Below is a small trained network, with its code and all its weights. Each question gives an input and a class and asks what happens when units are switched off, that is, made to give their printed mean instead of their output.

import numpy as np


def w(rows, s, z=0):
    codes = np.array(rows[::2]) - 128.0
    scale = np.full(codes.shape[1], s)
    scale[-1] = z or s
    return codes * scale


def norm(h):
    return h / np.sqrt((h * h).mean(-1, keepdims=True) + 1e-5)


def f(y):
    return np.maximum(y, 0)


def log_softmax(a):
    a = a - a.max(-1, keepdims=True)
    return a - np.log(np.exp(a).sum(-1, keepdims=True))


def net(x, mask):
    res = np.array(x, float).reshape(1, 6) / 4 @ E
    u = 0
    for l in range(3):
        y = f(norm(res) @ A[l][:, :-1].T + A[l][:, -1])
        res = res + np.where(mask[u : u + 10], y, B[l][:, -1]) @ B[l][:, :-1]
        u += 10
    return log_softmax(norm(res)[-1] @ U[:, :-1].T + U[:, -1])


A, B = {}, {}
E = w([
[144,1,177,150],'x0',
[129,128,127,127],'x1',
[241,201,223,194],'x2',
[139,122,240,9],'x3',
[126,128,129,128],'x4',
[128,128,129,128],'x5',
],0.0095)
A[0] = w([
[82,165,116,99,61],'0.n1',
[183,160,166,168,147],'0.n2',
[133,129,87,251,155],'0.n3',
[162,127,151,132,86],'0.n4',
[83,97,26,154,145],'0.n5',
[128,146,151,137,91],'0.n6',
[85,97,98,60,138],'0.n7',
[110,252,86,81,253],'0.n8',
[126,138,176,75,127],'0.n9',
[92,104,121,13,118],'0.n10',
],0.021,0.0062)
B[0] = w([
[137,85,80,115,153],'0.n1',
[145,217,189,127,219],'0.n2',
[19,187,113,158,242],'0.n3',
[83,92,107,133,159],'0.n4',
[248,79,116,159,239],'0.n5',
[144,129,125,114,144],'0.n6',
[31,136,114,133,192],'0.n7',
[196,185,2,57,251],'0.n8',
[187,119,175,103,185],'0.n9',
[26,144,134,105,198],'0.n10',
],0.031,0.013)
A[1] = w([
[156,41,54,227,235],'1.n1',
[65,171,59,122,5],'1.n2',
[138,118,168,192,139],'1.n3',
[106,89,190,87,152],'1.n4',
[142,124,212,178,93],'1.n5',
[60,58,196,253,246],'1.n6',
[216,113,194,79,110],'1.n7',
[118,65,242,203,174],'1.n8',
[195,111,9,95,87],'1.n9',
[104,205,150,123,98],'1.n10',
],0.022,0.0031)
B[1] = w([
[197,160,169,122,219],'1.n1',
[166,158,41,132,211],'1.n2',
[126,122,177,163,157],'1.n3',
[112,80,99,140,163],'1.n4',
[116,124,128,194,167],'1.n5',
[80,124,254,71,203],'1.n6',
[196,125,117,92,181],'1.n7',
[121,104,47,193,176],'1.n8',
[74,84,226,182,252],'1.n9',
[157,165,92,163,207],'1.n10',
],0.047,0.015)
A[2] = w([
[144,134,250,116,93],'2.n1',
[200,70,158,87,87],'2.n2',
[166,177,181,135,3],'2.n3',
[55,146,196,141,106],'2.n4',
[230,6,88,202,19],'2.n5',
[219,124,177,33,77],'2.n6',
[210,133,191,171,57],'2.n7',
[79,106,103,98,109],'2.n8',
[79,116,109,74,128],'2.n9',
[90,76,179,43,81],'2.n10',
],0.025,0.0061)
B[2] = w([
[228,183,17,201,220],'2.n1',
[113,212,84,175,168],'2.n2',
[83,33,132,115,189],'2.n3',
[31,137,229,165,199],'2.n4',
[198,2,42,216,239],'2.n5',
[178,170,206,32,183],'2.n6',
[73,40,95,56,247],'2.n7',
[102,102,109,61,152],'2.n8',
[110,77,84,70,156],'2.n9',
[182,26,203,151,162],'2.n10',
],0.041,0.015)
U = w([
[193,34,65,176,254],'0',
[74,106,23,36,117],'1',
[154,237,36,165,74],'2',
[222,158,139,4,29],'3',
[202,108,236,153,160],'4',
[29,40,197,75,74],'5',
[31,201,194,185,49],'6',
],0.024,0.0041)

Each question gives the input, the list of numbers given to net, and the class t.
The units are the neurons (one row each of A and B). Each row of codes is followed by its name. A weight is (code - 128) times the scale printed after its matrix; where a second scale follows, it is the last column's (A, B and U).
mask holds one flag per neuron, layer by layer. A switched-off neuron (its flag False) gives its mean, the last column of its row in B, instead of its output. The means were averaged over made-up inputs and are rounded, as every weight is.
A unit's drop is (log p(t) with every unit on - log p(t) with that unit switched off) / (log p(t) with every unit on - log p(t) with every unit switched off).
The circuit of an input: a set's keep is (log p(t) with only the set's units on - log p(t) with every unit switched off) / (log p(t) with every unit on - log p(t) with every unit switched off). Starting from the 12 units with the biggest drops (on a tie, the unit counted first), units are removed one at a time, each time the one whose removal leaves the highest keep (on an exact tie, the one counted first), for as long as the keep stays at least 0.8.
units of the circuit, in order: the units of the circuit, biggest drop first
most important unit: the unit with the biggest drop
k most important neurons: the k neurons with the biggest drops, biggest first
drop of u: that unit's drop, to one decimal
input [1,1,7,-6,-7,2], class 6: most important unit : 0.n8
input [3,-6,0,1,0,-6], class 5: units of the circuit, in order : [1.n6 0.n8]
input [7,-5,-5,-7,-2,-8], class 4: 2 most important neurons : [0.n8 1.n6]
input [2,8,2,-8,-2,8], class 6: 2 most important neurons : [0.n3 0.n8]
input [1,-4,-3,-2,-2,8], class 4: 2 most important neurons : [0.n5 0.n8]
input [3,8,-1,-4,4,5], class 4: 3 most important neurons : [0.n8 0.n5 1.n6]
input [1,3,-5,-7,-2,6], class 4: 3 most important neurons : [0.n5 0.n8 0.n3]
input [4,-7,0,8,-2,3], class 5: 2 most important neurons : [0.n10 0.n5]
input [3,7,-8,-2,3,6], class 4: 4 most important neurons : [0.n5 0.n8 1.n6 2.n1]
input [0,-1,2,4,6,-6], class 3: 2 most important neurons : [0.n3 2.n6]
input [-2,-5,0,6,3,6], class 1: 2 most important neurons : [0.n5 0.n10]
input [8,-7,-6,-4,7,-7], class 4: 2 most important neurons : [0.n8 1.n6]
input [3,-2,-8,0,-3,7], class 4: 2 most important neurons : [0.n5 0.n8]
input [1,-5,-5,0,-8,-6], class 4: most important unit : 0.n5
input [8,-1,2,-5,3,-3], class 6: 2 most important neurons : [0.n8 1.n6]
input [-5,-8,0,3,6,-4], class 1: drop of 0.n10 : 0.3
input [-1,7,5,-1,-4,-8], class 2: drop of 2.n2 : 0.0
input [-1,4,-8,8,2,5], class 1: drop of 1.n9 : 0.1
